Below are the code and all the weights of a small trained network. Each question names an input and a class and asks about switching units off, where a switched-off unit gives its printed mean instead of its output.

import numpy as np


def w(rows, s, z=0):
    codes = np.array(rows[::2]) - 128.0
    scale = np.full(codes.shape[1], s)
    scale[-1] = z or s
    return codes * scale


def norm(h):
    return h / np.sqrt((h * h).mean(-1, keepdims=True) + 1e-5)


def f(y):
    return y / 2 * (1 + np.tanh(0.7978845608 * (y + 0.044715 * y**3)))


def log_softmax(a):
    a = a - a.max(-1, keepdims=True)
    return a - np.log(np.exp(a).sum(-1, keepdims=True))


def net(x, mask):
    res = np.array(x, float).reshape(1, 5) / 4 @ E
    u = 0
    for l in range(3):
        y = f(norm(res) @ A[l][:, :-1].T + A[l][:, -1])
        res = res + np.where(mask[u : u + 11], y, B[l][:, -1]) @ B[l][:, :-1]
        u += 11
    return log_softmax(norm(res)[-1] @ U[:, :-1].T + U[:, -1])


A, B = {}, {}
E = w([
[136,86,139,132,77,248,143,178,177,82,157,144],'x0',
[64,156,143,85,140,138,226,61,127,254,126,158],'x1',
[118,137,222,179,167,178,32,108,36,92,147,48],'x2',
[152,95,136,58,113,105,191,157,145,200,9,167],'x3',
[186,156,151,104,100,236,255,147,46,204,113,59],'x4',
],0.0073)
A[0] = w([
[161,174,176,163,146,69,113,60,102,124,132,138,114],'0.n0',
[138,101,156,148,99,157,108,130,192,126,110,127,70],'0.n1',
[179,170,147,135,158,191,180,111,110,166,123,79,107],'0.n2',
[175,206,118,117,123,83,35,137,70,164,147,85,52],'0.n3',
[109,138,205,136,81,111,172,75,117,212,83,137,4],'0.n4',
[150,123,175,152,171,15,127,139,70,57,181,88,124],'0.n5',
[117,149,92,172,135,87,105,157,241,107,186,149,149],'0.n6',
[57,103,132,138,157,62,91,90,157,49,177,154,51],'0.n7',
[58,159,113,149,143,58,90,101,180,70,135,183,52],'0.n8',
[113,145,50,110,47,170,124,181,173,2,108,149,72],'0.n9',
[90,109,117,183,246,99,113,136,86,161,139,64,64],'0.n10',
],0.0067,0.0031)
B[0] = w([
[71,116,106,220,78,163,113,242,177,123,130,128,198],'0.n0',
[124,109,93,101,160,169,140,173,148,114,127,117,134],'0.n1',
[139,155,92,204,132,238,92,108,218,104,217,188,233],'0.n2',
[207,131,195,67,126,92,89,219,48,131,98,50,193],'0.n3',
[53,11,34,64,136,153,76,123,133,143,163,138,189],'0.n4',
[74,120,76,198,72,49,80,166,106,207,89,130,250],'0.n5',
[151,67,143,138,111,203,78,157,156,96,142,225,236],'0.n6',
[26,175,115,137,102,101,100,21,146,99,233,146,252],'0.n7',
[142,159,228,127,229,81,173,21,105,114,190,194,246],'0.n8',
[149,125,94,63,30,170,171,234,121,60,78,181,226],'0.n9',
[110,99,151,89,185,178,119,254,105,75,59,132,203],'0.n10',
],0.006,0.0047)
A[1] = w([
[142,115,99,133,141,201,254,106,96,125,75,92,38],'1.n0',
[78,90,135,94,156,48,137,150,143,186,68,126,94],'1.n1',
[198,122,99,114,105,78,157,94,174,217,52,116,57],'1.n2',
[162,164,129,100,100,131,159,130,175,166,170,169,196],'1.n3',
[79,121,134,69,107,169,133,110,143,219,98,143,1],'1.n4',
[91,164,140,148,114,116,74,76,56,132,50,78,64],'1.n5',
[163,151,166,164,142,126,104,97,135,124,87,186,121],'1.n6',
[123,76,161,127,130,193,179,121,123,186,174,130,138],'1.n7',
[118,182,106,200,82,211,90,103,114,106,175,41,139],'1.n8',
[92,131,162,194,142,53,102,137,77,129,97,96,108],'1.n9',
[149,139,125,152,136,183,122,107,39,91,104,177,120],'1.n10',
],0.0078,0.0024)
B[1] = w([
[69,178,173,204,159,100,84,77,131,107,121,136,202],'1.n0',
[162,135,124,215,212,164,137,128,123,64,97,110,180],'1.n1',
[147,115,99,83,253,89,108,70,166,101,105,91,169],'1.n2',
[186,78,156,161,117,107,81,170,103,105,95,86,197],'1.n3',
[60,153,65,21,54,138,81,88,31,116,137,98,179],'1.n4',
[137,139,72,164,103,168,101,167,89,97,34,82,173],'1.n5',
[149,181,142,164,104,108,183,111,89,213,176,126,143],'1.n6',
[108,225,145,78,135,144,168,112,87,193,60,66,208],'1.n7',
[182,148,194,162,149,98,163,110,151,173,52,140,254],'1.n8',
[123,125,142,168,103,125,97,223,57,123,140,157,216],'1.n9',
[139,115,110,76,209,130,199,116,120,143,129,160,165],'1.n10',
],0.0073,0.0064)
A[2] = w([
[174,108,141,52,145,76,154,77,163,159,98,132,36],'2.n0',
[136,94,168,200,127,135,134,138,121,74,137,132,151],'2.n1',
[110,151,181,125,127,100,120,170,52,83,145,43,117],'2.n2',
[89,94,149,73,72,109,94,122,85,143,57,58,121],'2.n3',
[48,157,72,82,98,135,113,95,84,200,142,157,102],'2.n4',
[200,46,91,128,130,107,126,83,159,150,97,123,52],'2.n5',
[134,174,177,123,143,175,175,74,90,140,145,102,133],'2.n6',
[120,154,138,181,202,69,74,114,117,144,68,217,254],'2.n7',
[128,78,61,51,179,72,147,153,138,95,111,177,130],'2.n8',
[71,150,152,198,87,39,40,19,198,80,255,214,81],'2.n9',
[115,126,120,132,118,110,110,207,71,135,145,41,82],'2.n10',
],0.0073,0.0021)
B[2] = w([
[145,71,62,216,184,99,100,100,136,108,130,100,145],'2.n0',
[91,115,80,82,110,41,142,176,155,127,124,143,178],'2.n1',
[123,153,76,164,114,115,154,131,177,220,103,69,175],'2.n2',
[116,108,44,158,79,68,177,85,130,140,148,110,160],'2.n3',
[56,62,100,66,120,81,98,173,138,98,134,112,166],'2.n4',
[175,123,77,169,151,125,103,101,140,106,147,117,135],'2.n5',
[121,126,191,112,176,127,195,103,106,128,128,179,177],'2.n6',
[158,132,128,134,98,133,89,124,113,161,254,174,234],'2.n7',
[199,191,214,171,102,154,77,113,173,61,196,87,171],'2.n8',
[62,49,177,18,206,118,157,150,122,211,173,211,255],'2.n9',
[74,196,132,176,46,72,110,83,112,78,133,62,165],'2.n10',
],0.0082,0.0093)
U = w([
[166,206,237,140,157,209,229,119,123,211,68,126,212],'0',
[109,70,204,64,161,105,93,148,145,183,206,250,247],'1',
[213,90,129,89,22,200,149,184,194,49,81,171,56],'2',
[125,166,152,221,72,84,63,208,70,191,108,84,63],'3',
[226,109,86,139,185,89,88,46,196,90,138,111,6],'4',
[37,126,76,38,126,147,175,45,101,191,63,83,79],'5',
],0.011,0.0013)

Each question gives the input, the list of numbers given to net, and the class t.
The units are the neurons (one row each of A and B). Each row of codes is followed by its name. A weight is (code - 128) times the scale printed after its matrix; where a second scale follows, it is the last column's (A, B and U).
mask holds one flag per neuron, layer by layer. A switched-off neuron (its flag False) gives its mean, the last column of its row in B, instead of its output. The means were averaged over made-up inputs and are rounded, as every weight is.
A unit's drop is (log p(t) with every unit on - log p(t) with that unit switched off) / (log p(t) with every unit on - log p(t) with every unit switched off).
The circuit of an input: a set's keep is (log p(t) with only the set's units on - log p(t) with every unit switched off) / (log p(t) with every unit on - log p(t) with every unit switched off). Starting from the 12 units with the biggest drops (on a tie, the unit counted first), units are removed one at a time, each time the one whose removal leaves the highest keep (on an exact tie, the one counted first), for as long as the keep stays at least 0.8.
circuit, biggest first: the units of the circuit, biggest drop first
most important unit: the unit with the biggest drop
top k neurons: the k neurons with the biggest drops, biggest first
k most important neurons of layer l: the k neurons of layer l with the biggest drops, biggest first
drop when u is switched off: that unit's drop, to one decimal
input [-1,4,-4,7,3], class 5: top 2 neurons	(1.n4 1.n7)
input [-2,7,7,-4,3], class 0: most important unit	0.n2
input [8,-2,6,2,-1], class 2: circuit, biggest first	(0.n9 2.n9)
input [8,8,-6,-1,7], class 5: circuit, biggest first	(1.n4 2.n4)
input [6,-8,1,3,-5], class 2: 2 most important neurons of layer 0	(0.n9 0.n1)
input [1,-8,3,8,-3], class 2: circuit, biggest first	(0.n9 2.n9)
input [8,-7,2,6,-7], class 2: top 3 neurons	(0.n9 1.n0 0.n1)
input [-1,-6,7,5,-7], class 3: top 3 neurons	(0.n5 1.n9 0.n2)
input [-1,3,-1,3,-3], class 4: 3 most important neurons of layer 2	(2.n0 2.n8 2.n5)
input [3,0,-7,-2,6], class 0: top 2 neurons	(1.n0 1.n7)
input [6,2,-8,2,3], class 2: 3 most important neurons of layer 0	(0.n9 0.n7 0.n8)
input [3,-5,6,7,-3], class 3: 2 most important neurons of layer 0	(0.n2 0.n6)
input [-8,-2,-3,-4,7], class 3: top 2 neurons	(0.n3 0.n5)
input [-4,-7,-7,-2,6], class 2: circuit, biggest first	(0.n9)
input [-5,3,-5,8,7], class 5: top 2 neurons	(1.n4 1.n7)
input [0,-1,5,-7,-2], class 3: top 2 neurons	(0.n2 0.n5)
input [7,5,3,0,1], class 0: top 2 neurons	(0.n2 1.n8)
input [2,5,-7,0,0], class 4: top 3 neurons	(1.n2 2.n8 1.n3)
input [-3,-3,1,5,1], class 4: top 2 neurons	(1.n2 0.n7)
input [5,-4,-7,6,-6], class 2: most important unit	0.n9
input [0,8,-5,6,0], class 5: 3 most important neurons of layer 1	(1.n4 1.n7 1.n8)
input [1,-7,7,7,-6], class 3: 2 most important neurons of layer 0	(0.n2 0.n5)
input [-6,-8,-4,3,4], class 4: drop when 1.n2 is switched off	0.8
input [-2,-4,-5,2,6], class 4: drop when 1.n2 is switched off	0.8
input [1,5,-7,7,-6], class 4: drop when 1.n1 is switched off	0.0
input [7,-6,0,6,8], class 0: drop when 0.n6 is switched off	0.2
input [-8,3,3,-2,-4], class 3: top neuron	(0.n3)
input [2,-4,7,-8,8], class 0: 2 most important neurons of layer 1	(1.n8 1.n10)
